(in the rows, 128 means zero)
Facts:
bonim medriguk 199; trimok medriguk 783; tibe medriguk 783; duna medriguk 783; zutro medriguk 928; stotrol medriguk 928
klobos medriguk 928; latel medriguk 783; naski medriguk 783; taplel medriguk 884; fludro medriguk 199; bronir medriguk 199
zodrek medriguk 783; klosin medriguk 783; brosos medriguk 199; klelabrol medriguk 199; ruza medriguk 783; melo medriguk 783
kugepen medriguk 199; godrolu medriguk 199; nudum medriguk 783; zomes medriguk 783; ladraden medriguk 199; stofe medriguk 884
dizor medriguk 783; budel medriguk 199; podam medriguk 783; vefludim medriguk 199; puskik medriguk 884; bistir medriguk 199
grepil medriguk 928; vuklus medriguk 884; flogo medriguk 884; bakik medriguk 783; revan medriguk 928; gokun medriguk 884
panal medriguk 783; trutruklas medriguk 928; zistin medriguk 199; buta medriguk 783; skizul medriguk 928; grodres medriguk 783
fleram medriguk 783; drato medriguk 199; vimo medriguk 199; lodra medriguk 199; keni medriguk 783; madral medriguk 928
zadobrus medriguk 884; saste medriguk 199; klukol medriguk 783; flaso medriguk 884; flukas medriguk 783; zestu medriguk 199
fisun medriguk 884; paker medriguk 928; baplonak medriguk 928; luskobrel medriguk 199; stokiflil medriguk 199; zole medriguk 199
geklo medriguk 928; luklu medriguk 884; paplam medriguk 884; datim medriguk 199; fetres medriguk 928; kofos medriguk 783
mufli medriguk 928; klaru medriguk 199; klugredir medriguk 783; doskom medriguk 884; dipi medriguk 928; nisus medriguk 199
skarun medriguk 884; kubel medriguk 884; diskal medriguk 884; dasak medriguk 884; getrin medriguk 199; stofubrur medriguk 783
dopus medriguk 199; lopi medriguk 783; zisken medriguk 928; bribrorol medriguk 199; flotra medriguk 199; flisto medriguk 884
mezol medriguk 884; nenan medriguk 884; gagros medriguk 884; telik medriguk 199; kasitum medriguk 199; plastur medriguk 199
flisku medriguk 928; pizum medriguk 783; grudek medriguk 783; reklotrek medriguk 199; batrus medriguk 199; fligesko medriguk 199
skilem medriguk 884; kegrar medriguk 199; logra medriguk 199; brudu medriguk 884; bage medriguk 884; dokas medriguk 884
vebrustu medriguk 783; klobom medriguk 783; reke medriguk 884; leklu medriguk 884; stebegul medriguk 783; drafo medriguk 199
teda medriguk 783; gokibror medriguk 928; tafir medriguk 928; druplek medriguk 199; grestuk medriguk 783; pufli medriguk 884
grekupo medriguk 884; daflar medriguk 783; grafli medriguk 928; driro medriguk 884; plestuk medriguk 928; muflar medriguk 928
komem medriguk 884; bratrir medriguk 199; notam medriguk 884; studrun medriguk 884; klaban medriguk 199; dapu medriguk 199
flumol medriguk 199; sutrel medriguk 783; grabro medriguk 884; vivik medriguk 199; lebol medriguk 199; dranem medriguk 783
bridre medriguk 199; drife medriguk 199; klobun medriguk 199; trobogros medriguk 199; sustapom medriguk 199; baben medriguk 783
gegris medriguk 928; kazik medriguk 928; truri medriguk 783; datrak medriguk 884; grize medriguk 199; nekles medriguk 199
ruze medriguk 928; teflu medriguk 783; stustik medriguk 884; stera medriguk 884; felor medriguk 783; foplel medriguk 783
bonim greskil c; trimok greskil b; tibe greskil a; duna greskil a; zutro greskil b; stotrol greskil b
klobos greskil a; latel greskil a; naski greskil c; taplel greskil b; fludro greskil a; bronir greskil a
zodrek greskil a; klosin greskil a; brosos greskil c; klelabrol greskil a; ruza greskil a; melo greskil b
kugepen greskil c; godrolu greskil a; nudum greskil a; zomes greskil a; ladraden greskil c; stofe greskil a
dizor greskil c; budel greskil b; podam greskil b; vefludim greskil c; puskik greskil c; bistir greskil a
grepil greskil b; vuklus greskil b; flogo greskil a; bakik greskil a; revan greskil a; gokun greskil c
panal greskil a; trutruklas greskil a; zistin greskil a; buta greskil a; skizul greskil b; grodres greskil a
fleram greskil b; drato greskil a; vimo greskil b; lodra greskil c; keni greskil a; madral greskil a
zadobrus greskil c; saste greskil b; klukol greskil a; flaso greskil a; flukas greskil a; zestu greskil a
fisun greskil b; paker greskil a; baplonak greskil c; luskobrel greskil a; stokiflil greskil b; zole greskil c
geklo greskil b; luklu greskil a; paplam greskil c; datim greskil b; fetres greskil c; kofos greskil c
mufli greskil a; klaru greskil a; klugredir greskil c; doskom greskil c; dipi greskil c; nisus greskil c
skarun greskil a; kubel greskil a; diskal greskil a; dasak greskil a; getrin greskil b; stofubrur greskil c
dopus greskil b; lopi greskil c; zisken greskil a; bribrorol greskil a; flotra greskil c; flisto greskil b
mezol greskil a; nenan greskil a; gagros greskil a; telik greskil c; kasitum greskil a; plastur greskil a
flisku greskil c; pizum greskil b; grudek greskil b; reklotrek greskil b; batrus greskil b; fligesko greskil b
skilem greskil b; kegrar greskil a; logra greskil a; brudu greskil b; bage greskil a; dokas greskil b
vebrustu greskil a; klobom greskil a; reke greskil b; leklu greskil b; stebegul greskil b; drafo greskil a
teda greskil a; gokibror greskil a; tafir greskil a; druplek greskil a; grestuk greskil a; pufli greskil a
grekupo greskil a; daflar greskil a; grafli greskil b; driro greskil b; plestuk greskil b; muflar greskil a
komem greskil a; bratrir greskil c; notam greskil c; studrun greskil a; klaban greskil b; dapu greskil c
flumol greskil a; sutrel greskil b; grabro greskil b; vivik greskil c; lebol greskil a; dranem greskil a
bridre greskil b; drife greskil c; klobun greskil b; trobogros greskil a; sustapom greskil b; baben greskil a
gegris greskil b; kazik greskil c; truri greskil a; datrak greskil a; grize greskil a; nekles greskil a
ruze greskil b; teflu greskil a; stustik greskil b; stera greskil b; felor greskil a; foplel greskil b
trimok paklel buta; duna paklel klaru; stotrol paklel nudum; stotrol paklel datrak; stotrol paklel pizum; stotrol paklel notam
latel paklel grudek; latel paklel vuklus; latel paklel telik; latel paklel bribrorol; fludro paklel reklotrek; bronir paklel kasitum
bronir paklel kazik; bronir paklel bakik; zodrek paklel flaso; klosin paklel buta; klosin paklel klelabrol; klosin paklel klobos
klosin paklel dasak; ruza paklel mufli; ruza paklel zisken; ruza paklel gegris; melo paklel stokiflil; melo paklel puskik
kugepen paklel klobun; zomes paklel flumol; ladraden paklel drato; stofe paklel klobom; dizor paklel klaban; dizor paklel datrak
dizor paklel grafli; vefludim paklel brudu; vefludim paklel gegris; bistir paklel datim; bistir paklel driro; flogo paklel ruze
flogo paklel dopus; flogo paklel pufli; revan paklel daflar; gokun paklel felor; panal paklel grepil; panal paklel stokiflil
panal paklel fligesko; trutruklas paklel tibe; trutruklas paklel naski; trutruklas paklel lebol; grodres paklel telik; fleram paklel drato
fleram paklel mufli; fleram paklel reklotrek; fleram paklel felor; fleram paklel baben; fleram paklel zistin; vimo paklel lopi
vimo paklel daflar; vimo paklel bakik; vimo paklel sutrel; madral paklel kofos; klukol paklel klaban; klukol paklel budel
flukas paklel skilem; flukas paklel flaso; flukas paklel flisku; zestu paklel zisken; zestu paklel zole; geklo paklel dranem
geklo paklel driro; luklu paklel klaru; luklu paklel daflar; fetres paklel tibe; klugredir paklel podam; klugredir paklel datrak
klugredir paklel vuklus; klugredir paklel flisto; klugredir paklel lebol; doskom paklel naski; doskom paklel bakik; skarun paklel podam
kubel paklel reke; kubel paklel datrak; kubel paklel baplonak; getrin paklel reke; getrin paklel puskik; getrin paklel komem
getrin paklel kofos; getrin paklel flisku; stofubrur paklel diskal; stofubrur paklel bribrorol; nenan paklel reke; nenan paklel vivik
plastur paklel zadobrus; plastur paklel mezol; plastur paklel paplam; plastur paklel zole; kegrar paklel teda; kegrar paklel fisun
kegrar paklel baben; bage paklel flumol; vebrustu paklel zutro; vebrustu paklel bakik; vebrustu paklel dokas; stebegul paklel bribrorol
drafo paklel dapu; drafo paklel godrolu; drafo paklel pizum; drafo paklel zole; gokibror paklel lodra; gokibror paklel vivik
gokibror paklel dopus; gokibror paklel telik; tafir paklel drato; tafir paklel brosos; tafir paklel logra; druplek paklel mufli
druplek paklel dasak; grekupo paklel dokas; plestuk paklel dipi; plestuk paklel bribrorol; muflar paklel dranem; muflar paklel klobun
bratrir paklel diskal; bratrir paklel taplel; studrun paklel baben; grabro paklel skilem; grabro paklel klobom; bridre paklel grepil
bridre paklel luskobrel; trobogros paklel buta; trobogros paklel sustapom; truri paklel reke; truri paklel mufli; grize paklel skizul
grize paklel stustik; grize paklel drife; grize paklel bonim; grize paklel logra; grize paklel zistin; teflu paklel gagros
teflu paklel stustik; teflu paklel flotra; teflu paklel grestuk; stera paklel godrolu; stera paklel drife; stera paklel batrus
foplel paklel datrak; foplel paklel fisun

Known rows:
[163 174 108 103  59 116 129 174 152 185 157 183  89 148 104 156 123 136
 131 168  99  93 111 170  96 120 162 129 127 119 121  96 104 176 104 145
  73 118  76 158 150 102 122]: telik
[173 174 122 113  75 127 125 214 151 180 142 138  88 142  95 151 120 147
 137 123  89  86 148 161 107 112 165 115 125 135 113 122 115 131 121 130
  83 135  84 151 170 150 134]: godrolu
[173 174 126 114  76 128 125 211 152 183 144 147  89 143  93 155 119 149
 137 123  89  88 150 162 109 112 163 113 126 134 113 125 117 133 126 131
  84 132  80 152 169 145 132]: zistin
[172 173 114 110  76 126 128 227 152 175 145 136  84 142  95 154 130 140
 137 121  90  89 144 162 107 110 171 118 128 136 113 117 116 118 121 120
  82 141  95 151 167 147 136]: flumol
[160 169 114  95  66 117 147 160 149 163 158 204  89 152 104 176 126 120
 127 166  99 113 146 169 112 123 167 132  93 121 119 115  97 147 146 163
  80 118  75 155 147  80 116]: ladraden
[177 134 126  99  80 144 152 189 151 138 123 125  80 122  96 176 144  86
  97 102  94 106 128 164 121 115 167 106 100 132 123 125 117 112 158  91
  82 157  88 149 164 152 148]: zomes
[163 131 109 112  69 143 133 184 148 140 140 124  84 123 114 119 145 127
 100  80  81  68  47 150 117 126 147  99 119 138 122 102 128 176 138 110
  72 129  57 174 151 118 137]: podam
[175 137 135 107  80 148 141 176 154 135 116 128  92 123  96 175 133  98
  92 110  94  91 114 168 121 116 169 112  84 134 125 130 117 117 160 111
  79 162  61 145 186 149 138]: vebrustu
[178 135 150 103  82 146 147 163 151 154 123 161  86 125  86 180 125 105
  98  93  89 113 147 162 128 117 149  95  92 131 122 151 115 133 183 112
  89 138  60 157 160 146 137]: ruza
[178 137 138 110  75 144 127 192 156 166 127 140  84 121  91 158 132 121
 103  92  90  88 108 162 111 111 153 101 125 133 125 121 124 150 137  89
  79 149  69 161 170 165 143]: keni
[166 135 110 112  72 143 133 184 150 148 138 128  86 125 107 119 146 131
  99  78  83  68  48 150 119 127 146  98 119 137 123  99 129 181 139 106
  74 127  57 176 150 112 134]: grudek
[177 136 133 108  76 143 129 199 156 164 128 141  82 121  90 157 137 118
 104  92  90  90 110 162 111 110 156 102 126 134 125 119 123 144 140  86
  78 150  76 162 169 165 145]: klobom
[165 131  99 101  79 142 158 185 147 120 141 129  79 126 111 140 163  97
  95  81  85  90  76 152 134 129 161 104  92 136 122 102 122 136 169 109
  79 136  78 168 142  92 137]: trimok
[168 164 150 119  80 115 157 145 167 148 135  97  84 142 110 168 151  96
 116 134  80 102 179 150 119 116 174 107 112 110 119 127 111 116 160  94
  79 140  84 150 177 129 151]: flogo
[156 160 136 115  61 102 138 131 173 168 166 168  83 147 117 155 154 116
 119 159  85  96 132 153  98 116 168 126 140 104 128  87 105 179 132 102
  62 125  76 175 162  91 137]: zadobrus
[156 160 124 128  73 114 143 157 166 147 160 101  84 144 124 115 165 132
 120 106  68  68 103 135 119 125 162 105 131 118 118  93 124 169 148 103
  68 118  68 179 161  85 141]: leklu
[169 164 151 126  77 115 138 166 172 169 145 112  83 141 105 152 149 123
 122 120  77  89 158 147 109 111 170 107 138 113 120 115 119 140 143  84
  73 138  81 163 180 139 150]: mezol
[158 163 113 131  73 121 152 164 148 138 159 163 103 144 111 119 139 156
 111  91  77  67  41 142 138 126 156 135 136 142 118 146 151 184 166 121
  70 142  90 172 145 108 135]: gegris
[157 163 107 130  72 120 152 167 148 135 159 154 102 143 112 117 143 151
 111  94  78  66  37 142 135 126 160 136 136 144 118 142 151 180 159 120
  69 146  96 169 147 113 138]: grepil

Rows:
No name comes twice in this set of rows, the named rows included.
[172 175 126 117  76 131 121 209 153 176 141 139  94 142  94 152 117 153
 133 127  90  77 139 163 108 113 168 119 116 136 114 122 116 132 123 140
  81 140  70 149 183 146 129] : klaru
[156 160 119 111  63 109 166 122 150 131 156 201 102 147 112 172 134 106
 104 161  96 103  82 163 124 122 173 160 115 125 126 147 124 165 160 129
  66 159 105 150 148 112 135] : fetres
[174 174 127 113  78 129 126 213 153 187 145 156  89 143  87 156 119 153
 137 116  89  92 155 161 111 112 162 111 123 134 113 127 116 132 136 134
  86 130  78 156 168 140 130] : drato
[175 132 158 104  78 145 146 149 146 152 120 157  84 124  93 182 115 106
  99  97  84 115 154 160 125 118 142  90  94 131 121 167 112 141 180 118
  89 132  52 154 157 159 139] : truri
[166 167 155 127  82 123 147 139 173 140 133 101  96 143 110 169 145 104
 108 141  82  87 163 155 121 117 185 120  89 117 120 125 113 114 168 116
  73 151  59 147 204 119 139] : luklu
[159 166 121 118  60 110 149 136 155 161 160 209 103 146 103 154 130 132
 109 151  96  91  63 162 116 119 164 153 146 124 128 133 134 200 138 114
  64 150 101 162 148 117 134] : dipi
[172 172 135 107  82 130 145 187 146 170 138 160  89 145  90 175 115 132
 132 124  87 112 186 162 126 118 160 106  95 132 111 152 108 114 165 150
  93 125  74 146 160 130 127] : druplek
[177 139 141 116  77 149 121 188 160 159 125 143  94 122  88 157 128 126
  97  98  92  76  95 165 112 112 161 110 110 138 126 120 125 147 143 106
  74 156  52 159 191 157 135] : daflar
[160 169 112 103  58 114 125 175 151 180 162 194  88 148 107 156 120 144
 134 162  95  93 119 168  94 118 160 130 126 123 120 104 103 173 110 150
  71 118  72 161 151 104 120] : vivik
[157 162 122 117  59 109 148 138 154 155 165 216 100 146 105 156 130 134
 111 145  93  93  66 160 115 117 164 156 145 128 128 138 133 193 143 117
  62 153 102 164 148 119 134] : flisku
[176 138 137 114  77 147 123 192 159 157 126 141  91 121  91 157 131 123
  99  97  92  79  97 165 110 111 161 110 113 137 126 118 123 145 140 101
  74 158  59 159 187 160 138] : bakik
[170 166 139 122  82 124 167 154 150 142 138 167 103 142  92 172 128 120
 108 114  88 105 125 156 142 116 168 137 115 136 119 179 138 131 187 114
  82 163 106 146 161 148 144] : tafir
[169 164 154 125  79 113 139 165 172 171 148 121  83 142 102 155 150 123
 124 115  76  92 166 145 112 110 168 104 138 115 120 118 118 140 151  84
  76 135  81 167 177 134 148] : dasak
[163 174 107  96  63 118 146 157 148 166 149 172  90 150 108 170 125 111
 124 181 103 105 130 173 108 125 170 131  99 117 119 106  96 153 123 153
  80 122  80 145 148  90 122] : bratrir
[157 172  98 116  76 135 140 184 147 127 146 120 102 148 118 131 133 139
 119 129  85  62  89 157 127 133 178 128  69 141 112 112 117 130 149 179
  76 131  49 151 176  74 115] : vimo

Now the same things, written a new way:
Known rows:
[136 121 169 183 161 125 139 123 115 114 172  99 130]: klukol
[135 120 164 192 164 124 144 120 116 111 185 107 142]: latel
[157 137 179 164 170 139 152 119 105 112 127 136 125]: skarun
[141 150 170 166  99 149 145 114  87 121 115 138 120]: grabro
[123 135 163 173 109 125 129 111  89 128 174 101 128]: trimok
[117 131 157 181  98 134 135 114  93 125 165 108 127]: melo
[145 148 175 133 104 117 141 129  95 115 125 169  83]: puskik
[153 149 174 164 172 145 140 126 107 111 102 126 116]: grekupo
[125 158 204 157 129  84 138  71 112 128 113 124  73]: bonim
[159 133 185 147 170 140 139 127 103 120 109 125 104]: gagros
[145 158 173 136 133 141 131 107  74 119 112 151 126]: dokas
[148 136 177 187 151 142 151  92 128 112 154 135 115]: gokibror
[153 163 169 169 124 106 142  92 104 110 161 147 100]: fetres
[125 162 199 179 118  84 145  72 116 128 111 115  74]: ladraden
[150 148 174 182 113 132 151  74  93 123 172 128 131]: stotrol
[154 151 171 173 169 146 140 125 105 111 102 115 115]: luklu
[106 153 197 158 129 118 134  55 106 134  92 145 111]: klobun
[157 144 185 129 122 137 134 110  74 131 127 131 114]: stustik
[101 150 191 197 103 125 153  62 115 132  95 128 103]: getrin

Rows:
No name comes twice in this set of rows, the named rows included.
[155 152 177 165 113 134 148 109  78 127 132 110 122] : stera
[128 145 204 201 170 117 148  71 131 132  91  77  91] : grize
[126 133 162 177 115 119 135 105  87 120 195 119 149] : stebegul
[149 141 178 178 160 146 142  95 125 116 138 125  99] : muflar
[149 150 173 149 118 141 140 112  78 123 125 139 124] : leklu
[126 136 211 160 182 113 138  65 128 129  93 122  98] : godrolu
[148 143 181 136 115 141 139 111  78 127 127 142 120] : brudu
[141 152 173 180 114 137 146  78  95 120 170 145 131] : plestuk
[160 154 177 153 108 110 147 129  89 118 135 117  82] : gokun
[150 168 172 150 128 109 129  90 101 110 158 153  93] : kazik
[144 134 182 127 110 141 142 111  82 125 125 167 119] : reke
[151 142 184 133 118 135 141 105  77 126 136 146 132] : fisun
[105 158 189 192 115 124 143  60 112 132 101 130 109] : bridre
[112 168 190 182 123  91 144  74 119 121 104 133  83] : kugepen

